Each row of numbers stands for one thing and depends on some of the facts below. Use the named rows to name the rest.

Facts:
kilal (Δ brenul) (χ e)
zelar (μ drogres) (Δ fludropa) (χ d)
nupan (μ zilon) (χ b)
nifin (Δ buli) (χ a)
migral (γ rumul) (Δ pliflur) (χ g)
nodral (γ ratrel, stifis, rumul) (Δ klesaplik) (χ a)
doskas (Δ segrel) (χ e)
luskobra (Δ plusi) (χ c)
plabipli (Δ soflak) (χ f)
bregal (γ grara) (μ senin) (Δ trudam) (χ b)
skuflegrum (μ pliflur) (Δ guvo) (χ e)
klidu (γ rumul) (Δ brotrik) (χ c)
rozi (μ klovi) (Δ flefli) (χ c)
nuvo (χ d)
sisu (γ drofum, rumul) (χ a)
povom (γ fludropa, zudes) (Δ plinofli) (χ a)
nepla (μ breda) (Δ gravusan) (χ a)
drogres (γ botrar) (χ e)
gozur (Δ nuvo) (χ a)
seda (γ grara, rumul) (Δ lipes) (χ f)
siler (γ ratrel, sisu) (Δ nodral) (χ e)
digil (γ nobris) (μ plinofli) (Δ drofum) (χ f)
kliko (γ rumul, giska) (Δ stelir) (χ a)
drofum (Δ luskobra) (χ a)
loklus (Δ rozi) (χ d)
flefli (Δ nupan) (χ b)
klesaplik (γ nodral, gozur) (Δ fafla) (χ g)
fliton (χ b)
klifel (Δ siler) (χ c)
vubrutre (γ roklik, mugro) (Δ zovi) (χ b)
breda (γ nodral, sisu, klidu) (μ flefli) (Δ foni) (χ a)
rumul (μ nustir) (χ e)
zudes (χ d)
grele (Δ klustazul) (χ b)
rastek (Δ stetun) (χ d)
stelir (μ fliton) (Δ movoson) (χ a)
stetun (μ nupan) (Δ fekos) (χ a)
ferak (μ vodrorul) (Δ digil) (χ g)
botu (Δ plabipli) (χ c)
skapan (Δ zukagre) (χ a)
mufil (μ stetun) (Δ skemo) (χ a)
zogi (Δ skibus) (χ g)
gesi (μ mufas) (Δ bregal) (χ d)
buli (γ grara, rumul) (Δ sezavu) (χ e)
flostos (Δ bradru) (χ a)
fafla (χ d)
mugro (γ skemo) (Δ limufu) (χ b)
nustir (Δ tetuskos) (χ a)
drudon (μ zogi) (Δ dridi) (χ a)
feplo (χ a)
trolo (μ grebadrar) (Δ beflen) (χ c)
vodrorul (Δ stifis) (χ d)
stopa (γ nupan, rumul) (Δ brolum) (χ f)
neflobak (Δ klifel) (χ d)
tetuskos (μ librak) (Δ ratrel) (χ b)
regim (μ geklim) (χ f)
pliflur (γ bopabrur) (μ drudon) (χ e)
librak (γ plusi) (μ skuflegrum) (Δ nalik) (χ c)
brotrik (χ a)
giska (γ roklik, ratrel, drofum, rumul) (μ ferak) (χ d)
klovi (μ stelir) (Δ kliko) (χ e)
dridi (Δ viskin) (χ b)
movoson (Δ naste) (χ d)
zovi (μ grara) (Δ fumul) (χ b)
gravusan (μ bopabrur) (Δ loklus) (χ e)
mufas (μ kistester) (Δ flirar) (χ e)
nibol (Δ tinil) (χ e)
sezavu (γ nupan, beflen, buli) (Δ kazol) (χ a)
stifis (γ skemo) (χ a)
brenul (Δ rastek) (χ a)
trazer (γ beflen) (Δ troka) (χ c)
gaskik (Δ nustir) (χ a)
grara (γ rumul, klidu) (μ fumul) (Δ futekal) (χ g)
nalik (μ gravusan) (Δ grodren) (χ d)
kazol (Δ grebadrar) (χ c)
flirar (Δ kilal) (χ d)
fumul (μ drunun) (Δ ferak) (χ e)
nudrekir (μ rozi) (Δ zilon) (χ b)
lostis (Δ vodrorul) (χ c)
senin (γ klidu) (μ brolum) (Δ bagir) (χ d)
vagem (Δ zudes) (χ b)
gruklim (Δ feplo) (χ d)
mifle (γ grara) (Δ klidu) (χ a)
nobris (γ ratrel) (μ flirar) (χ e)
brubrol (μ droplur) (χ g)
vuflas (μ ratrel) (Δ mufil) (χ g)
kebrustos (χ c)
botrar (γ roklik, grara) (Δ nepla) (χ a)
beflen (Δ vubrutre) (χ c)
skamok (γ nupan, beflen, rumul, klidu) (χ a)
floklor (Δ doskas) (χ b)
plinofli (μ rastek) (Δ vuflas) (χ b)
trudam (μ kliko) (Δ mufas) (χ c)
fludropa (Δ botu) (χ b)
plarin (Δ migral) (χ c)
geklim (μ zelar) (Δ grele) (χ c)
naste (μ mugro) (Δ roklik) (χ a)
skibus (Δ botrar) (χ e)
vabros (Δ mifle) (χ b)
brabe (μ plusi) (χ e)
stumi (Δ breda) (χ e)
futekal (Δ klovi) (χ f)
bopabrur (γ stifis, rumul, klidu) (Δ kenunos) (χ a)
roklik (γ klidu) (Δ librak) (χ d)
zepon (Δ fluska) (χ f)
plusi (μ regim) (Δ geklim) (χ e)
ratrel (γ rumul) (Δ regim) (χ f)
brustun (γ ratrel, drofum, botrar) (Δ zogi) (χ d)
treklo (Δ nudrekir) (χ c)
bolu (Δ stumi) (χ c)
drunun (Δ nibol) (χ g)
skemo (γ grara, rumul) (Δ fliton) (χ a)
segrel (γ roklik, rumul) (μ zovi) (Δ stuplar) (χ a)
vipin (μ brabe) (Δ brustun) (χ g)
droplur (μ nobris) (χ b)
kenunos (γ seda, klesaplik, stifis, botrar) (Δ nedigruk) (χ d)
troka (Δ gruklim) (χ c)
klustazul (Δ seda) (χ b)
pleski (μ trudam) (χ b)
guvo (Δ bopabrur) (χ b)
foni (γ zudes) (μ nalik) (χ b)
pletebril (Δ brabe) (χ b)
bradru (Δ gaskik) (χ d)
tinil (Δ treklo) (χ c)
nedigruk (Δ trolo) (χ c)
lipes (Δ gruku) (χ b)
babrur (γ stumi) (χ a)
zilon (μ vuflas) (Δ drudon) (χ a)
limufu (Δ belir) (χ a)
viskin (Δ flostos) (χ e)
fluska (γ ratrel, grara) (μ klesaplik) (Δ pletebril) (χ a)
stuplar (Δ senin) (χ c)
gruku (γ rumul) (Δ neflobak) (χ f)
brolum (Δ skuflegrum) (χ e)
zukagre (Δ trazer) (χ d)
grodren (Δ stopa) (χ a)
kistester (γ fludropa, rumul, bregal) (μ floklor) (χ a)
bagir (Δ vipin) (χ b)
soflak (Δ brubrol) (χ d)
fekos (Δ kistester) (χ a)
grebadrar (μ digil) (Δ droplur) (χ a)
belir (Δ grara) (χ f)

Named rows:
2	-15	-37	18	3	8	-25	3	25	33	-8	-26	12	-14	52	28	-12	-5	-4	2	10	-3	-21	9	23	-9	34	2	-7	24	-23	-6	-9	14	33	-10	-2	-16	-20	-6	-1 -> bregal
-20	44	-24	7	10	45	-4	9	13	25	28	-49	24	-31	-6	59	-48	-9	-8	22	-39	-8	-3	-8	22	-9	10	20	9	22	-28	-14	10	29	-3	14	1	-1	-36	9	0 -> stetun
1	3	-37	35	12	31	-26	-10	14	26	5	-20	15	2	14	39	-28	6	19	9	-9	-12	-38	-2	0	7	5	-10	-15	29	6	0	-4	6	2	1	-22	15	-8	-14	3 -> flostos
13	26	-32	9	11	20	-1	20	8	1	9	12	60	-2	31	45	-10	4	27	12	18	12	-42	-11	-6	12	-6	11	1	-7	-12	-11	8	-5	5	18	-23	15	6	-25	18 -> nodral
-21	-7	-6	29	11	43	-1	-4	27	13	18	-20	23	-16	10	25	-34	-5	-6	12	5	0	13	-11	11	-1	18	12	21	20	-25	-12	-15	25	25	2	-17	-9	-24	6	1 -> rozi
-19	-11	-11	30	13	41	-6	-7	25	14	13	-25	19	-13	11	26	-28	-5	-1	12	5	3	5	-8	8	5	16	4	13	19	-19	-7	-16	17	25	2	-23	-3	-23	2	0 -> trudam
12	4	-45	15	21	8	-19	-9	7	21	-1	-5	38	-7	47	35	-11	3	0	-1	5	10	-41	4	0	3	9	3	-8	17	-7	-2	3	-3	11	10	-10	-1	-1	-18	1 -> roklik
-4	5	-14	8	-8	15	24	2	35	20	-2	1	64	9	2	17	-24	-3	-11	11	-7	7	-9	2	17	23	8	-24	45	-11	-13	-12	2	19	12	20	-22	10	-33	12	8 -> rumul
19	0	-38	27	10	10	-8	1	11	23	-10	-14	34	3	33	56	-18	6	13	20	18	10	-54	10	10	-5	18	5	-12	7	-21	-8	5	-4	-3	16	-2	7	16	-36	11 -> stifis
7	7	-26	11	26	16	-1	-7	13	21	0	2	46	-6	24	20	-7	-7	15	-4	13	29	-18	7	-23	14	-1	5	12	0	-17	-13	-17	0	15	19	-25	3	13	-50	17 -> siler
10	12	-26	18	16	23	-13	-6	9	18	1	-4	33	-2	19	45	-10	7	13	5	9	7	-38	11	-3	2	5	7	-5	12	-12	-9	2	1	1	5	-12	11	15	-44	15 -> klesaplik
-3	2	-36	32	22	25	-10	-19	10	27	5	-16	21	0	22	31	-27	10	5	3	-9	1	-30	1	1	7	4	-8	3	33	-3	0	-10	1	5	9	-16	2	-6	-14	-3 -> vodrorul
16	6	-48	13	-1	-3	-21	13	22	14	-2	3	30	-1	48	42	-7	10	11	16	8	-13	-63	9	21	0	18	-10	-14	15	0	0	9	-4	15	-2	-10	9	-16	-11	12 -> skemo
-4	-4	-33	32	24	25	-12	-19	17	25	8	-15	21	-5	24	23	-26	4	5	8	-4	8	-24	0	-7	9	8	-8	1	30	-7	-2	-19	-1	13	13	-25	0	-9	-19	-1 -> vabros
-4	5	-5	24	8	53	-1	-13	25	23	-4	-14	19	0	0	40	-20	7	0	12	4	-15	-12	5	14	7	19	2	25	23	-17	-2	16	30	10	-19	-2	3	-15	-8	-8 -> vipin
-1	-2	-27	21	26	23	-11	-29	22	31	1	-9	23	-2	10	17	-19	0	0	-3	-8	8	-19	12	-11	13	8	-9	10	21	-4	-4	-20	6	12	10	-23	2	-7	-33	7 -> kilal
-17	8	-2	16	10	34	-5	7	19	11	14	-20	30	-14	17	31	-16	-6	-1	-5	15	19	8	-7	9	-3	11	13	22	6	-31	-16	-12	20	18	2	-10	-7	-4	-14	10 -> digil

Rows to name:
No name comes twice in this set of rows, the named rows included.
6	9	-30	-3	-23	5	-21	22	33	16	-2	-6	33	-8	37	35	-7	1	-17	1	-1	-25	-31	7	43	-5	27	-3	4	9	-9	-8	25	24	22	-17	4	-1	-36	18	11 : grara
9	6	-27	12	3	25	-22	13	15	14	1	-12	30	-9	36	47	-12	0	13	8	17	0	-29	-2	16	-9	18	18	-4	9	-23	-8	8	13	13	-6	-3	0	-1	-14	7 : fluska
1	18	-20	9	-9	30	-3	20	24	4	10	4	43	-3	23	38	-20	4	10	10	6	-13	-21	-14	21	3	12	9	20	4	-17	-9	18	19	11	-1	-9	7	-22	11	4 : segrel
8	-5	-43	23	26	9	-17	-8	10	27	-1	-12	27	-11	45	32	-11	-2	10	2	14	19	-34	7	-7	0	14	6	-11	18	-17	-8	-16	-5	19	11	-17	-6	4	-35	7 : mugro
-16	-3	-21	30	7	38	-13	-3	18	29	9	-29	20	-10	16	24	-33	-7	7	0	-5	3	1	-10	7	3	12	6	7	22	-16	-9	-14	22	21	1	-19	-3	-21	3	-6 : nudrekir
-15	-4	-15	26	11	37	-10	-9	26	22	14	-21	23	-11	16	24	-32	-5	1	0	-4	6	4	-11	12	1	13	7	18	21	-19	-8	-14	23	16	5	-13	-8	-19	4	-6 : plinofli
-12	-9	-10	31	3	34	5	-10	23	29	4	-33	30	-3	11	35	-38	-4	-7	11	2	12	2	-5	21	-4	22	5	23	12	-33	-11	-9	22	10	13	-3	-7	-13	3	-7 : droplur
-3	7	-14	19	3	44	-22	-8	23	14	14	-19	23	-9	11	42	-30	3	-2	4	-6	-4	-10	-10	16	-5	16	17	12	22	-18	-4	9	23	-1	-1	-1	1	-13	9	-8 : stelir
2	11	-24	27	14	31	-15	-3	21	10	13	-12	18	4	14	43	-22	13	18	16	1	2	-36	-2	2	4	2	-3	7	23	-9	1	-9	-1	-4	8	-15	10	-1	-20	5 : drofum
12	17	-37	11	7	19	-11	3	17	3	10	9	50	1	25	40	-15	9	9	11	1	-1	-42	-5	4	13	0	0	5	6	-1	-2	16	2	1	10	-20	14	-14	0	8 : kliko
-9	-29	11	42	18	64	15	-15	9	45	-57	-57	15	6	4	43	-6	-5	5	30	43	16	-4	17	19	24	34	-17	44	1	-45	12	26	34	34	-43	-11	0	-12	13	-37 : regim
-3	-8	-33	31	25	18	-9	-8	16	14	10	-12	26	-11	27	27	-18	-3	9	15	12	9	-25	2	-11	9	10	-4	-5	19	-9	-6	-18	-6	22	14	-31	2	-7	-22	10 : trazer
-10	7	-9	24	-2	46	-17	-1	27	15	13	-21	18	-6	8	42	-34	3	2	7	-2	-9	-4	-12	24	-6	17	16	15	22	-20	-7	2	28	5	-5	0	0	-15	10	-4 : grebadrar
16	-15	-31	22	25	13	-1	-20	15	43	-29	-18	32	3	26	32	-7	-5	5	8	21	29	-31	25	-5	9	23	-9	6	2	-27	-7	-10	2	15	12	-13	-2	17	-50	7 : drogres

The same things again, as new rows of numbers:
Some things and their rows:
8	12	9	12	-9	7	8	12	-18	4	14	-5	-2 -> klifel
-31	3	6	33	34	11	-4	-7	24	-7	-26	-13	14 -> trudam
-10	17	8	41	64	22	7	-35	46	24	-2	-12	28 -> librak
-36	2	-3	40	22	7	-8	-13	17	-7	6	-18	0 -> zelar
-46	-2	-10	48	27	13	-5	0	-5	-12	-8	-18	-6 -> geklim
19	12	-23	12	-13	-8	26	-5	-40	-14	18	17	-8 -> nodral
18	11	7	-17	-21	11	2	10	11	14	-7	1	-3 -> doskas
-6	27	4	35	40	36	-4	-19	40	36	-6	-22	19 -> drudon
13	18	-21	9	-17	-3	36	-2	-46	-6	24	17	-12 -> drofum
-8	-1	-11	52	30	-3	15	-40	-24	-7	-8	13	14 -> senin
10	18	4	-23	-11	8	7	9	19	13	15	4	1 -> brolum
5	14	5	4	-1	6	4	6	-2	0	16	-7	-4 -> troka
-26	11	11	33	44	18	4	-6	2	8	-12	-5	17 -> trolo
-22	15	6	23	38	19	-2	-2	18	7	-32	-9	16 -> grebadrar
4	17	-15	17	-5	-3	35	-10	-43	-3	36	12	-8 -> beflen
-35	0	15	42	30	24	-3	-3	0	8	-22	-8	16 -> ferak
8	10	22	11	-22	-2	7	-6	0	0	44	-12	-6 -> plabipli

Rows to name:
No name comes twice in this set of rows, the named rows included.
-21	6	11	37	43	17	-2	-13	3	12	-34	-8	18 : rozi
0	10	15	9	-23	18	-11	1	4	18	41	-16	-5 : dridi
3	21	8	27	38	29	13	-29	65	44	-10	-8	34 : skuflegrum
6	17	-18	11	-2	-14	36	-28	-25	-10	57	17	-8 : roklik
17	9	-22	-9	-28	-7	18	-9	-10	-11	13	18	-9 : buli
-13	6	9	13	17	21	-6	-4	22	18	-46	-2	16 : gravusan
9	3	12	17	1	13	6	-8	0	14	-1	-8	-1 : zogi
6	15	6	1	9	7	12	6	-10	5	27	-1	-2 : nedigruk
1	-1	-10	24	-16	-2	13	-8	-34	-14	18	8	-7 : klesaplik
22	10	7	-15	-21	9	3	10	8	16	-11	1	-2 : skibus
-15	0	5	62	14	-4	17	-32	-27	-8	17	8	15 : digil

The same things again, as new rows of numbers:
Some things and their rows:
1	11	13	-3	2	-4	-4	-14	13	-20	-10	2	7 -> roklik
-14	3	0	10	-8	12	0	-4	-2	-22	-6	7	7 -> digil
-2	-8	16	-17	-1	16	14	-14	15	0	-10	5	12 -> migral
-5	-3	-11	8	-3	0	1	4	-2	0	4	-16	-2 -> stumi
2	1	6	2	5	1	1	1	-9	4	3	2	-8 -> zukagre
9	3	-1	9	10	-11	-1	2	-7	22	0	10	2 -> gaskik
-18	10	-7	-2	11	14	5	12	-14	14	-13	-22	9 -> nudrekir
5	0	-4	-1	-2	-9	-4	5	-4	9	7	0	1 -> lostis
3	9	3	3	5	6	2	-6	-5	-6	7	-15	-5 -> futekal
-10	11	6	-13	9	13	1	13	-19	7	-8	-9	0 -> brubrol
4	-7	2	-8	-7	-14	-5	9	-5	7	4	-1	-4 -> stuplar
4	-1	-59	-25	28	25	-15	15	43	0	1	-7	-67 -> brabe
-3	4	0	4	-1	18	2	0	-15	-8	7	8	-4 -> ferak
8	3	4	-2	2	-10	-4	4	-7	10	4	8	-1 -> skapan
11	-10	13	25	-3	-7	5	-12	-7	0	14	5	-7 -> rastek
3	5	14	-2	-2	-13	1	8	-20	15	0	3	16 -> stetun
1	7	4	3	4	5	2	-5	-5	-4	5	-14	-5 -> belir

Rows to name:
No name comes twice in this set of rows, the named rows included.
-4	7	-6	4	-2	12	2	-5	-5	-13	9	-17	-1 : guvo
-8	-4	1	13	-4	6	5	-2	-9	-2	5	-14	-1 : plinofli
-13	-2	-3	12	-7	-5	-3	-5	13	-16	-13	-7	9 : nobris
6	4	6	-2	2	-10	-2	7	-12	11	2	7	6 : grebadrar
5	-5	13	-12	-3	-9	2	-7	12	6	-9	15	15 : kistester
4	0	-6	21	-9	0	2	-13	4	-14	21	-14	-2 : brolum
-16	-5	-12	5	-11	7	-1	-1	10	-15	-9	1	10 : siler
-21	9	-3	-9	2	10	-1	7	-1	-7	-22	-15	8 : foni
-11	-8	13	1	-11	0	6	2	-16	-4	0	-22	8 : nupan
-15	6	-6	-10	4	15	2	11	-12	2	-8	-21	2 : pleski
-2	-8	19	-11	-6	-6	-1	-3	6	-11	-13	3	1 : senin
6	-5	13	-19	-2	-3	4	-8	17	8	-8	15	18 : sisu
-15	5	-7	8	-7	11	-1	-6	6	-26	-9	-2	2 : vubrutre

